z787-z998: [ 48   6  24 -13 -14  34  13  25   8   3   7   0  73  39  23 -20 -40 -17
 -33  -6  -7 -20 -19  -2]
z787-z998: [ 21  36  41   6  39 -21 -34  21  11  31  45   5 -16   2 -21 -19  22 -10
  19  13  -4 -23 -51 -28]
z324-z119: [-19   0 -28  12 -16 -14  12 -17  19  -3  -9  -7 -15  18 -11   0  -2  23
   2   5  22   4  22  23]
z574-z893: [ -5 -19  -1   3  22  21 -24 -40 -19 -20 -15  15  26 -33   0 -17 -26  -7
 -19  17  26 -42   1 -17]
z574-z893: [ 12  31 -13  -5 -13 -19  18   7  45   8  15   1  -6  49 -22 -17  -6  32
   5  -1  21  -3 -16  27]
z787-z998: [ 39  23  21  -2  -4 -10   4  25  43  28  38  -8  43  59   7 -13 -23   2
 -22  10  16 -16 -10   0]
z787-z998: [ -8   3  -1  40 -12   0  -1  -4   7  13   1 -22   9  30  -2 -12  -3  -6
  -6  14  11 -14  17   4]
z324-z119: [-31   0   2  74 -22 -19 -36  -4   1  -3  -4 -39 -53  -3 -54 -14  29  -4
  28  49 -41  -7  27   1]
z787-z998: [-39 -15  -9  53  19 -30 -19 -30 -10  29   9 -26 -21  -4  17  18  23 -16
   1  15  33   3  48 -11]
z324-z119: [ 25  13  -8   6   0  -2  12  -4   5   0   4  -9  13  32  17 -15  -6  -7
  -3 -20   8   8 -11  25]
z324-z119: [ 17   5   1 -43 -10  -9  23  25  27   8  15  12  14  18  11  19 -10  18
 -10 -12   3  19  -1   5]
z937-z830: [ 65  17  25 -63  30  10   5  22  -2  -6  23  28  34  -2  30  -7 -14 -14
  -8 -37 -12  10 -58  -2]
z535-z989: [-11 -13   3  -8 -18  39  15  13 -31 -15 -32   6   9 -20   4   2  -1 -10
   1 -13 -28   1  -6  -7]
z324-z119: [-36  -5 -29  16  -3  -3  17 -20 -17  -2 -24  -4 -32  -6   4   8  20   6
  16 -19  15  17  14  16]
z535-z989: [-46 -12  18  25 -34  43  -2  26 -22   1 -32  -2   0 -20 -36  -2   3   0
   5  30 -32 -33   7 -34]
z324-z119: [-68 -17 -16  32 -17 -22 -15 -11   4   4 -14 -10 -57 -29 -43  23  27  25
  20  39  -1  -1  47 -12]
z535-z989: [-59 -13 -13  40 -15  23  17  -4 -40  11 -38 -13 -23 -12   4  11  27 -10
  15 -11   1   3  21  -8]
z574-z893: [ 14   4 -10   1  -9   8   9  -3  -8 -18 -13  -4  -4   6   1 -12   0  -4
   7 -16 -18  13 -11  22]
z324-z119: [ 11  14   3  34   3 -21  -4   6   1  17  17 -28 -16  27   9  -5  22 -18
  13  -7 -12  20   1  14]
z535-z989: [-44 -18 -15  22  -7   2   6 -14 -15   9 -19  -7 -11 -12   6  18  10   1
   0   4  17   1  34  -8]
z574-z893: [-16  -8  12  -6  -4  -3   7  28 -13  20   4  -4 -12 -12  15  32  23 -10
   7  -8 -20  25  12 -18]
z787-z998: [-21 -14 -11   8  14 -11 -16 -28  -5  -6  -5   3 -13 -25  -4   6   1   4
  -1  14  19  -8  19  -6]
z937-z830: [ 78  13  -5 -74  30 -37   4   0  27 -21  38  20   6   4  32   8 -11   5
  -4 -38  -5  49 -31  34]
z324-z119: [ -5  -8  -1  -5   6  30   0 -11 -31 -18 -25  13   6 -27   2 -11  -4 -10
   1 -12  -6 -12 -17  -6]
z574-z893: [  1  11  -2 -10 -23 -10  32  41   2  14   2 -12 -26  21  11  24  30   1
  21 -31 -35  52  -2  17]
z535-z989: [  2   2  -9 -20 -17  -9  10  11  19  -9   0   4 -12   4 -14   9  -1  21
   4   2 -12  15   4  13]
z787-z998: [ 22 -17  14 -13  22  14 -17 -18  -4  -3   9  11  54 -12  26  -4 -36 -16
 -35  12  25 -29   6 -21]
z574-z893: [ -9  -1   7  -3  13  -6 -13 -13  23  14  15  12  22   3  -9  -3 -22  15
 -20  28  43 -39   8 -21]
z937-z830: [ -5 -12 -17  50 -38  25   3 -18 -10 -25 -34 -30  14  22  -9 -26 -16 -11
  -7  13 -18 -11  26  26]
z574-z893: [-21   9   1   6  21 -20 -18 -16  21  18  17  11 -11  -3 -21  -3   0  21
   0  25  42 -31   0 -17]
z937-z830: [ 25  -4 -23  -9  -1 -31  -3 -20  19 -22   9  -9 -12   7   5   3  -5   8
   0  -3  -3  30  17  34]
z937-z830: [  7  -7 -38   7 -50  17  42  -5   4 -29 -36 -18  12  38  10  -7 -17   9
  -6 -23 -13  28  23  53]
z937-z830: [ 22  10  12 -22  45 -20 -25 -14   4   5  28  18  -1 -19   6  -5   0  -3
   0  -1  21 -10 -26 -13]
z535-z989: [ 39  31  -9 -11   7 -44   8   3  48  12  39  -7  -7  51   2  -8  -1  17
   3 -11  19  21 -13  34]
z574-z893: [-39  -7  -3 -20  13   4  13   3 -15  17  -9  21 -15 -28   8  27  16  10
   6 -14  23   3   1 -23]
z787-z998: [-23   5 -13  10  -2 -23   3   0   3   7   1  -7 -44  -3 -12  13  28  11
  23  -3  -3  22   9   9]
z535-z989: [ 15 -12 -19 -40  10 -46 -10 -21  40 -15  23  12 -11 -12  -1  24 -14  30
 -11  15  20  21  29  14]
z324-z119: [-39 -16   2  50  14   4 -40 -35 -24  -6 -15  -9 -21 -38 -27 -13   8 -10
   7  38   6 -38  17 -24]
z937-z830: [-36  -4   1 -12  30 -23 -15 -10  -1  19  12  18 -31 -37  -7  25  21  14
  10  10  29  -5   6 -29]
z787-z998: [ 10 -14 -12 -14 -24   8  31   9   6   0  -7  -7  33  26  35  19 -18  -2
 -22 -18   3  24  28  16]
z574-z893: [ -5  18  33  13  -2 -11 -26  28  29  25  29  -1  -6   9 -43  -8   4  11
   4  45  -9 -34 -11 -31]
z937-z830: [-38 -12 -22  23  21  -9 -19 -49 -11  -6 -13   4 -21 -28 -11  -4   3   8
   3  15  40 -22  19  -4]
z937-z830: [ 48   7  17 -42  44 -21 -24  -6   4  -8  33  20   6 -23  15  -1  -4 -10
  -3  -9  -1   7 -32  -6]
z535-z989: [-39   7 -20  32 -25  10  37  10 -17  17 -26 -18 -25  25   6   6  28   0
  20 -27   0  21   8  17]
z535-z989: [-20  -6   1  22 -36  26  29  17   9  24 -12 -13  43  44  12   3 -21   2
 -25   7  21 -20  28  -6]
[  1  -3 -11  -5  14  16   7 -24 -15  -8 -14  11  17  -4  17 -11 -13  -4
  -9 -17  27 -12 -10   5] : z324-z119
[-43 -21  24  40   6  28 -33  -8 -31   9 -15  -2   7 -39 -18  -4   1 -18
  -6  41   0 -50  15 -51] : z535-z989
[ 24  -2   7 -26   8  -5  -3  -1  21   1  18  11  33   8  12   2 -26   6
 -23   6  20 -10   1  -5] : z787-z998
[ -2  21  19  23  27 -19 -36  -7  12  15  25   1 -20  -3 -32 -22  11   2
  13  28  11 -33 -24 -18] : z787-z998
[ -5 -19  39  -5  -8  21 -12  36 -13  16   7   0  28 -20   7  22  -4 -20
 -16  22 -30 -11  13 -46] : z574-z893
[-14  -6   8  53  -6  29  -7  -6 -36   3 -21 -23  11   3   6 -19   5 -33
   1   3 -13 -18   4  -8] : z787-z998
[ 19  -9 -23 -30   4  -1  27 -12  -9 -14  -9   6  11   3  42  14  -6  -4
  -7 -42  10  37   4  28] : z535-z989
[  2 -26  -9  -3   9   8 -20 -30 -27 -36 -20   3  -3 -44   4   0  -7 -13
  -3   4 -15   3  12   2] : z937-z830
[ 10 -17  -2  -1  -4  -8   8   3  -4   6   6 -14  16   7  37  23  -2 -17
 -14 -11  -5  29  30   5] : z574-z893
[  0  -4   0 -12  21  -8 -26 -26  12 -12   7  18   2 -24 -20 -10 -17  15
  -8  25  24 -30  -3 -11] : z787-z998
[ 11   9   5   9 -16  23   1   5   4 -12 -11  -1  18  15 -20 -28 -17   2
  -4   9 -10 -25 -17   5] : z787-z998
[  6   4  -8  16 -46  48  19   5  -2 -31 -39  -6  26  26 -26 -38 -28   6
  -6   5 -24 -26 -12  22] : z787-z998
[ 67  11  31 -27 -10  23 -14  22  26 -21  18   8  60  22 -12 -34 -47  -4
 -27  20 -27 -32 -33  -1] : z324-z119
[ 30   1  13   1 -18  16   3  21  -2 -10  -1 -11  21  15   5 -10 -10 -16
  -6  -3 -37   7  -8   8] : z937-z830
[  8 -16 -19  -4 -19 -12   4  -6   4 -24  -9 -12 -12  -4   2  13  -1   3
   1   0 -25  33  28  25] : z937-z830
[-15 -12  21   5  32   9 -23  -5 -36  11   1   8  -2 -42  13   9  14 -25
   3   1   0 -12  -7 -37] : z324-z119
[-23 -25  11  29  33 -18 -41 -22 -35   6   6 -12 -27 -53  11  20  27 -31
   8  17  -8   6  27 -29] : z574-z893
[-13 -22   8  -7   9  19 -19  -9 -30 -19 -17  12  -2 -50  -5   5   0 -11
   0  10 -17 -11   1 -23] : z535-z989
[-22 -18  17  21 -17  61  10  12 -45   2 -36  -1  40 -12  14  -7 -11 -28
 -14  -3 -13 -29   0 -29] : z535-z989
[ 22  27 -23   7 -17 -29  26   0  47  11  19 -16   1  70   1 -12  -7  23
  -1 -11  26  16   3  45] : z937-z830
[  7  -8  28 -45  44  -8  -5  13  -6  35  33  26  28 -25  45  35  -1 -13
 -20 -13  31   1  -6 -45] : z324-z119
[-37   6  10   6  22 -30 -17   2  17  37  26   8 -27 -12 -17  19  20  17
   8  24  33 -16   9 -32] : z574-z893
[-15 -19 -11   6 -29  44  21  -1 -32 -24 -45  -2  16 -10   6  -4 -10  -9
  -5 -12 -21   0   8   6] : z937-z830

z238-z973: [ -3  -8  15   2 -20 -17  16   2 -14 -18   5  11  10 -40 -28 -19 -32 -36
  19 -33 -24 -15   3  -6]
z281-z753: [-26 -10 -16   6   1 -12 -20 -22 -31 -10   7  11  -9  -9  10 -16   3  13
  -5 -22   8  10  15  -1]
z970-z665: [ 49  16 -10 -46   8 -46 -24  36  -5  -9  79  39 -28   0 -18 -32 -14   7
   3  32  14 -26 -64  38]
z238-z973: [  8 -15   3  -1   5  -3  -9  -1 -18  10  12   7   6   9  -1  14   6   9
  -3  15   4 -13  -5   0]
z281-z753: [ -2   0   4 -15  39   2   8  11   8  22   0 -14   4  -6  28   4  -7 -18
  15 -42 -46  19 -11 -22]
z970-z665: [  5  29  26  -1 -36  14  40  -2  32 -15 -36 -25   0   2   3  10 -13 -19
   7  23 -18  23  35  -2]
z819-z173: [ 10   4  10  -2  -9 -12  17  -1 -25  20  12  24  -7 -22   2  14  -6  -3
  14 -27   4  -9  19  -5]
z819-z173: [ 13  10  10 -13   2  13  14  19  50 -22 -10 -31  11   9  -7 -13 -17 -28
   4  23 -34  15 -26   0]
z177-z724: [ 38  -2  -7  -1 -21   6  18   2   1  13  23  20   0 -16  -3  22   0   1
  12 -21  25  -1   6  -7]
z315-z268: [  2  27  -5  -3   6  16  28  -6  49  -2 -17 -19  -8  -9   8  -9  16  15
  10  -2   7  40  28   9]
z177-z724: [-47   4   3  33   9  23  -5   0  -3  11 -49 -10   0  13   9   5  -2 -15
 -19 -18  -1  -6   3 -16]
z238-z973: [-45  -2 -22  31   8  20 -24 -20  -5 -10 -23   0 -11  17   8 -14  15  19
 -27   4  33  14   8   2]
z970-z665: [ 31 -13  18  12 -17  16  32   6  -4  37  -9   7  22 -11 -10  52   4 -11
  15 -19   7 -26  15 -20]
z281-z753: [ 29   9  23 -12 -15 -18  14   9  -8 -17  45  34 -14  -6 -28 -14 -19  -3
   4  60  14  -8 -10  29]
z315-z268: [  7  -6 -14  18 -27  27   2  11  42 -22 -27 -22  21   0 -29  -3  -4 -22
  -5  -7  12 -13 -21  -7]
z177-z724: [ 31   0  22  12 -26  27  51  -6  40  14 -31 -21  29 -11 -24  40  21   7
  19  20  11  -2  43  -1]
z819-z173: [ -3  12 -23   3  95  31   1  25  18  60  35  31 -31   4  49   0   5   1
  -2 -59   9  39 -46 -18]
z177-z724: [-38  29   8   1   3 -19 -18  11 -21  -6 -14  12 -30  13   6 -25 -16  -8
 -19  15  -2 -13 -10  15]
z238-z973: [  1  -4  -4 -21   8 -22 -27  -3 -18 -24  35   8 -13  15   8 -24  -7  10
  -9  36  -8  10 -20  15]
z315-z268: [-23  -2  33  13  23  15  10  16  -7  20 -29  -9  10  16   7  17 -20 -36
  -6   7 -40 -12 -14 -19]
z281-z753: [-31  -4   2  44  28  36  18  -8 -16  34  -8  32 -11 -12  15  13  -5 -11
  -7 -44  24  17  13 -23]
z238-z973: [  4  17 -15   7 -39   4  23  -8  30 -26 -13  -3  -4 -35 -20 -20  -3  -5
  13 -32  21  14  26   6]
z819-z173: [ 17  -2  -1 -14  27   0   7  -2  20   8  17  -5   3  -1   2  -2  19  23
  10  16  -1  17   2  12]
z238-z973: [-15 -17   1  -6  10 -23 -20 -27  -9 -56  40   9  -3  -5 -31 -58   4  29
  -5  73   7  21   4  42]
z238-z973: [  4  -9  15   5  -3  10  17   0  -2   8  -8  -5  12  -4   4  18 -11 -20
   7 -12 -20   2   6 -18]
z177-z724: [ 11  -9  12  10 -22   9   8  -2 -14  15 -14  -1  12  10   0  37   3  -3
  -3   8   6 -18  13 -12]
z970-z665: [ -9   3   3   0  11   3   6 -13  -7  -1   8   6 -11  -1  18  -4  -1   7
   1   2  -3  29  17  -1]
z315-z268: [-61  37  19   5 -17 -27  16 -34 -35 -14 -33   6 -35 -22  22 -27  -9   9
   3 -11 -11  32  78  11]
z177-z724: [ 20  -8  -3 -23  -7 -15 -31   9 -24 -14  35   7  -9  32  15   2 -14  -4
 -15  36  -9  -6 -36   1]
z819-z173: [-22  27  15  20 -33 -24  25  -4 -36  14 -16  41 -22 -44 -22  -5 -11  -5
  10 -38  30 -30  45  11]
z238-z973: [-21  -4  11 -14  34 -29 -29  18 -36   5  17  13  -9  10   5 -19 -19 -15
  -7   5 -33 -24 -39   4]
z819-z173: [-45   6 -22  30  39   7 -13 -14 -41  34  10  47 -36 -11  29  -8   9  20
 -14 -55  42  15  13  -7]
z970-z665: [-12  42  33 -25  10 -24  35   1   7 -13   9   6 -30 -20  11 -34 -25 -12
  18  19 -37  39  28  20]
z315-z268: [-13  -1 -25  19 -13  21 -17   2  11  -7 -22  -8  -1  12   5   0   0  -8
 -17 -26  19  -2 -15 -14]
z238-z973: [-28  -1  14  27  55  50   5   4  18  56 -53 -28  11  49  40  50  28  10
 -21  15  -9  11   3 -24]
z819-z173: [  6  -2   4  -1 -25   6  -9  12  -9 -16   0  -2   0  19   8   7 -30 -35
 -12   5 -16  -7 -28 -17]
z819-z173: [-50   6  -6  34 -42 -16 -19 -20 -40 -15 -40  14  -9 -11 -27 -15   6  13
 -19  -6  42 -38  36  15]
z281-z753: [-27  -8   8  27  39  13  18 -19 -50  34  31  56 -26 -24  30   5 -13  -3
   2 -46  14  33  24 -20]
z281-z753: [-32   2  17  17  13   6  15 -25 -19  18 -26  -1  -2  -1  17  14  14  17
   0   2  -2  17  50  -4]
z177-z724: [-41  -5 -21  -3  21 -31 -27  -6 -20 -20   7   7  -8 -32 -10 -53  -7   0
   5 -50 -12  -4  -8   8]
z238-z973: [  2  -1 -24  -3 -39 -16 -11 -23  -2 -54  27  13 -12 -21 -22 -42  -4  14
   0   9  31  18  14  22]
z177-z724: [-22  16 -10  21  30  33   3   7  12  22 -11  10 -21  13  30   3  -3  -8
 -15 -25  15  26 -11 -14]
z315-z268: [ -8  20 -25   7 -47 -12 -35   4  12 -19 -39 -16  -5  24 -29  -7  29  33
 -26  37  54 -48   0  33]
z819-z173: [ 15 -36  -6  -3 -25  -2 -24 -11 -44   4   9  -3  19  18  20  38  -5  -8
  -6 -15 -12 -16  -5 -31]
z281-z753: [ 11   5  12   2  15  11  15  22  21   4   8   7   1  -3 -12  -5 -17 -24
   3   6  -8  -3 -28   0]
z281-z753: [-29 -21   1  -2  43  -4 -20   3   9 -24   3 -18  15   1 -12 -40 -10 -14
  -2  10 -41   6 -34   3]
z970-z665: [-54   2 -16   0  36 -11 -19 -36 -14 -24   5  -3 -21  -6  26 -47  11  30
  -6  -5  -8  55  31  11]
z819-z173: [  5  -2 -13  -3  11  -2 -25   2  -6   1  19  10 -10  23   3  -2  14  24
 -16  32  25  -5 -19  15]
z177-z724: [ -5  -8   2  13  22  37  -1   0  18  11 -17 -19   8  34  24  23   6  -4
 -15  19  -8  21 -11 -18]
z970-z665: [-33  41   0 -21  -1 -27  -9   5  22 -47 -10 -15 -28  -2  -2 -65 -19  -7
  -4  22 -23  23  -4  30]
z315-z268: [-10  -4  -2   6 -40  19   8 -30  63 -76 -41 -62  28   8 -34 -33  14  12
  -4  70  -6  35  32  22]
z315-z268: [  3  -7  -3  15 -16  10   4  13   3  -1  -8   6  10 -12 -17   3 -18 -30
   1 -31   2 -22 -20 -14]
z970-z665: [  7 -15   8  18  -4  19  19  -7 -10  28 -10   6  14  -6   5  37   6  -2
   6 -23   7  -5  20 -21]
z315-z268: [ 11  18 -22   9 -33   5  22   3  27 -10  -5  10  -8 -40 -19 -15  -5  -9
  15 -57  31   3  13   0]
z177-z724: [-19  60   8  -2  -2  -8   8  24  16  -7  -7  22 -48   5   0 -35 -20  -9
 -14  23  20   4 -11  30]
z970-z665: [-19  -8  -2  -6  37  -8 -20  -3 -14  -3  19   5  -7   8  13 -20  -1   6
  -6  10 -15  14 -16   4]
z315-z268: [  7 -15  30   2   7 -12   4  24 -32  23   9  20  13  -5 -18  17 -25 -34
   5  -2 -25 -48 -29 -11]
z281-z753: [ 48   0 -36 -43 -32 -37 -39  32  13 -49  59   9  -7  -7 -26 -44 -28 -21
   3  -8   1 -25 -77  16]
z970-z665: [-26 -27  -2  -5  37  -4 -27 -14   4 -17  -9 -33  22  16  -2 -18  18  17
  -6  30 -31   8  -7   6]
z281-z753: [-32   9   4  31  21  30  20   0   7  29 -35   1  -3  -8  15  12  -1 -14
  -2 -44   2  12  15 -21]
[ 43  13  -7 -17  11  31  26  31  46  60 -30 -36  16  12  43  64  11 -19
  18 -69 -28   2 -13 -44] : z281-z753
[ -9  -6  10   2  -7   6  19 -14   3 -12 -12 -15  11 -16   7  -1 -12 -18
  13 -22 -30  24  23 -17] : z819-z173
[  6 -13  -4  18   2  38  21   8  35  -8  -9 -11  19 -14  -4   1 -21 -42
   8 -41 -16  19 -20 -30] : z315-z268
[-17   7  35  13  -6  -7  26  14 -20  12 -20  14   3 -23 -15   3 -33 -44
  10 -23 -28 -27   4 -12] : z315-z268
[ -5  30   6   4 -50  12  17   3  40 -32 -50 -35   1   8  -8  -5 -10 -19
  -5  16  -5   7  17   3] : z970-z665
[ 39 -32   9 -19 -29 -20   8 -14   0 -16  12 -20  40 -18 -32  14  14  13
  25  19 -16 -19  20   5] : z177-z724
[-48 -58   9  27  63  22 -24 -18 -16  20 -37 -37  49  19   5  17  22   3
  -9  -3 -45  -9  -5 -28] : z970-z665
[-20   0  19  -4  -2 -22   5 -17 -37  -7   6  11  -8 -12   7 -10 -13  -2
   6   3 -21   9  28   2] : z315-z268
[-21 -30 -32  12  59  27 -23  -5  31  27 -30 -40  31  10  13   9  43  24
  -2 -43  -8   5 -14 -19] : z819-z173
[-23 -23 -52  22   3  -8 -60  12 -22   5  -4  15   4  -5 -23 -17  13   7
 -21 -62  44 -58 -49  -3] : z970-z665
[ -2   6  12  22 -33  17   7   7  -6   9 -32   0   3  16  -4  30  -8 -17
 -14   9  15 -25   5 -11] : z177-z724
[ -4  21  19   6 -13  14  23   7  45 -15 -37 -27   8   8 -22  -6   3  -5
  -1  45  -3   1  11  16] : z177-z724
[-11   0   4  10 -20   5  -1 -15   6  -4 -37 -24  12  15  -7  15  24  23
  -8  32  12  -9  31   8] : z281-z753
[ -4  20  -2   0  17   5   1  14  20  -1   6   9 -18   6  -3 -19  -2   1
  -7  17  13   6 -19  16] : z819-z173
[  0  27  10  -7  -2  15   8  26  58 -39 -13 -24  -6  19 -14 -34 -26 -33
 -10  48 -21  16 -39  14] : z819-z173
[ 40  44 -14 -16  15  10  49  13  68   2  40  24 -32 -40  -8 -31   5  14
  27 -15  36  50   6  28] : z177-z724
[  9  17   1  -1  18  15   8  20  32  25 -17 -11  -1  16   3  15  15   6
  -3  10   8  -7 -14   4] : z315-z268
[-32  18  60  19  46  24  48  15 -34  49  -7  31 -22   1  46  26 -52 -62
   3 -24 -55  27   5 -40] : z970-z665
[ 37   1   5 -22  18  -8  13   8   6  20  35  11  -2  -3   5  13  10  15
  15  12   0   6  -4   8] : z819-z173
[  7 -33  -8 -12   3 -29 -32 -24 -50 -28  64  31  -5   0  -6 -22  -1  25
  -5  37  11   6  -6  16] : z281-z753
[-19 -45 -14  26   3  22  -4 -20   8  -5 -33 -32  46 -19 -16   8  14  -7
   8 -49 -15  -5  11 -28] : z177-z724
[ 47  10   3 -23  23 -14   9  20 -17  44  58  45 -22  -2  13  22   5  17
  11   1  22  -8 -17   9] : z819-z173
[ -9 -19 -10   4  17   6 -14  -7 -31   7  22  16  -5   3  29   5 -13 -12
  -5 -35 -11  17 -12 -25] : z315-z268
[ -5 -23   5  32 -28   6  23 -19  -5 -10 -12  12  24 -43 -49  -2   4  -2
  14 -19  26 -21  33   2] : z238-z973
[  7  -8  -5   2   3 -14  -7 -10 -59  34  37  48 -20  -7  22  24   4  18
   0 -28  29  -7  14  -8] : z819-z173
[ -9  -2   0   1   4  15   0   2  22 -18 -13 -22   8   9   6  -9 -11 -19
  -3   1 -24  19 -12 -10] : z819-z173
[-12  20  -1   7  40  27  26   0  50   9 -13 -12  -8  -5   9 -15  13  10
   5   0   1  43  10   7] : z177-z724
[-20  -4   8   9 -40  -3  -3 -17  -9 -40 -23 -16   7   2 -10 -12 -16 -15
  -7  18 -12   4  20  -2] : z819-z173
[-12  17  10   2  -5   2  13  -3   6 -21   3   7 -16  -5   2 -22 -19 -14
  -1  12  -5  25   7   6] : z819-z173
